Below are the code and all the weights of a small trained network. Each question names an input and a target symbol and asks about switching units off, where a switched-off unit gives its printed mean instead of its output.

import numpy as np


def w(rows, s, z=0):
    codes = np.array(rows[::2]) - 128.0
    scale = np.full(codes.shape[1], s)
    scale[-1] = z or s
    return codes * scale


def norm(h):
    return h / np.sqrt((h * h).mean(-1, keepdims=True) + 1e-5)


def f(y):
    return np.maximum(y, 0)


def softmax(a):
    e = np.exp(a - a.max(-1, keepdims=True))
    return e / e.sum(-1, keepdims=True)


def log_softmax(a):
    a = a - a.max(-1, keepdims=True)
    return a - np.log(np.exp(a).sum(-1, keepdims=True))


def net(x, mask):
    ids = ['ΘΠΩζμξφ'.index(c) for c in x.split()]
    T = len(ids)
    res = E[ids] + P[:T]
    q, k, v = (norm(res) @ M[0].T for M in (Q, K, V))
    z = softmax(np.where(np.tri(T) > 0, q @ k.T / 3**0.5, -1e9)) @ v
    res = res + np.where(mask[0], z, O[0][:, -1]) @ O[0][:, :-1]
    y = f(norm(res) @ A[0][:, :-1].T + A[0][:, -1])
    res = res + np.where(mask[1:17], y, B[0][:, -1]) @ B[0][:, :-1]
    return log_softmax(norm(res)[-1] @ U[:, :-1].T + U[:, -1])


Q, K, V, O, A, B = {}, {}, {}, {}, {}, {}
E = w([
[123,156,196],'Θ',
[119,161,199],'Π',
[79,201,164],'Ω',
[111,174,184],'ζ',
[181,21,205],'μ',
[46,239,106],'ξ',
[246,32,47],'φ',
],0.012)
P = w([
[115,202,236],'0',
[181,213,169],'1',
[183,212,137],'2',
[202,228,124],'3',
[189,220,103],'4',
[201,171,89],'5',
[65,205,116],'6',
[68,160,131],'7',
[58,127,141],'8',
[35,127,141],'9',
[23,123,128],'10',
[9,117,125],'11',
[2,99,132],'12',
[15,98,117],'13',
],0.0077)
Q[0] = w([
[236,181,27],'h0',
[218,108,14],'h0',
[3,115,95],'h0',
],0.014)
K[0] = w([
[251,171,167],'h0',
[168,208,213],'h0',
[96,93,172],'h0',
],0.013)
V[0] = w([
[115,168,7],'h0',
[168,135,176],'h0',
[227,69,167],'h0',
],0.012)
O[0] = w([
[33,175,17,3],'h0',
[154,140,187,193],'h0',
[5,53,101,33],'h0',
],0.013,0.0044)
A[0] = w([
[170,192,30,136],'n0',
[87,230,146,168],'n1',
[200,158,151,153],'n2',
[157,224,89,158],'n3',
[79,88,162,90],'n4',
[172,164,117,55],'n5',
[217,112,108,113],'n6',
[83,42,157,139],'n7',
[136,49,117,110],'n8',
[176,26,112,96],'n9',
[61,130,87,207],'n10',
[135,7,39,253],'n11',
[174,52,159,64],'n12',
[242,95,37,163],'n13',
[143,69,224,95],'n14',
[99,126,151,86],'n15',
],0.011,0.0034)
B[0] = w([
[71,25,186,161],'n0',
[130,202,66,228],'n1',
[136,143,186,255],'n2',
[62,162,101,210],'n3',
[144,165,124,151],'n4',
[130,190,139,162],'n5',
[109,176,66,183],'n6',
[139,209,94,165],'n7',
[181,188,100,145],'n8',
[87,218,136,158],'n9',
[145,99,57,152],'n10',
[246,28,58,150],'n11',
[44,134,131,177],'n12',
[69,70,87,158],'n13',
[51,83,79,235],'n14',
[97,152,121,139],'n15',
],0.014,0.0076)
U = w([
[1,75,169,107],'Θ',
[154,78,172,72],'Π',
[9,205,151,177],'Ω',
[103,95,167,14],'ζ',
[149,162,146,224],'μ',
[130,152,143,53],'ξ',
[59,68,18,254],'φ',
],0.013,0.0037)

Each question gives the input, a string of symbols that net reads in full, and the target symbol t.
The units are the heads (3 rows each of Q, K, V and O) and the neurons (one row each of A and B). Each row of codes is followed by its name. A weight is (code - 128) times the scale printed after its matrix; where a second scale follows, it is the last column's (O, A, B and U).
mask holds one flag per unit, heads first, then neurons. A switched-off unit (its flag False) gives its mean, the last column of its rows in O or B, instead of its output. The means were averaged over made-up inputs and are rounded, as every weight is.
A unit's drop is (log p(t) with every unit on - log p(t) with that unit switched off) / (log p(t) with every unit on - log p(t) with every unit switched off).
The circuit of an input: a set's keep is (log p(t) with only the set's units on - log p(t) with every unit switched off) / (log p(t) with every unit on - log p(t) with every unit switched off). Starting from the 12 units with the biggest drops (on a tie, the unit counted first), units are removed one at a time, each time the one whose removal leaves the highest keep (on an exact tie, the one counted first), for as long as the keep stays at least 0.8.
units of the circuit, in order: the units of the circuit, biggest drop first
k most important neurons: the k neurons with the biggest drops, biggest first
drop of u: that unit's drop, to one decimal
input φ μ Ω Ω φ μ μ, target φ: units of the circuit, in order	h0; n11
input Ω Ω Ω μ, target Ω: 2 most important neurons	n6; n9
input Ω Ω Θ μ μ, target Θ: units of the circuit, in order	n14; h0
input φ Ω Ω Ω Ω ξ Π μ Π ζ, target Θ: 2 most important neurons	n14; n1
input Θ Ω Ω μ μ φ Π Θ, target φ: units of the circuit, in order	h0; n10
input ζ Ω φ ξ Ω, target φ: 2 most important neurons	n10; n2
input ζ Π μ Π, target Θ: units of the circuit, in order	h0; n14
input φ Π Ω Ω φ Θ φ ζ, target φ: units of the circuit, in order	h0; n10
input φ ζ Θ Ω Ω Ω Ω Θ Ω Ω μ Π, target Θ: units of the circuit, in order	h0
input Ω Θ φ, target φ: 3 most important neurons	n13; n6; n11
input Π Π Ω ξ μ, target Ω: 2 most important neurons	n6; n0
input μ Ω φ Ω μ, target φ: 2 most important neurons	n14; n11
input μ Θ ζ φ Ω ξ Ω Ω Ω Θ, target μ: 2 most important neurons	n12; n14
input Ω Ω Π Θ μ, target Θ: 2 most important neurons	n1; n14
input Π ζ φ Π Ω μ φ φ μ Π Π, target φ: 2 most important neurons	n10; n2
input φ μ ζ Θ Π ζ Θ φ Ω, target φ: drop of n10	0.2
input Ω ξ φ, target φ: drop of n10	0.0
input Π ζ Π Π Π μ Ω μ ξ Π Θ Ω μ Θ, target Θ: drop of n4	0.0
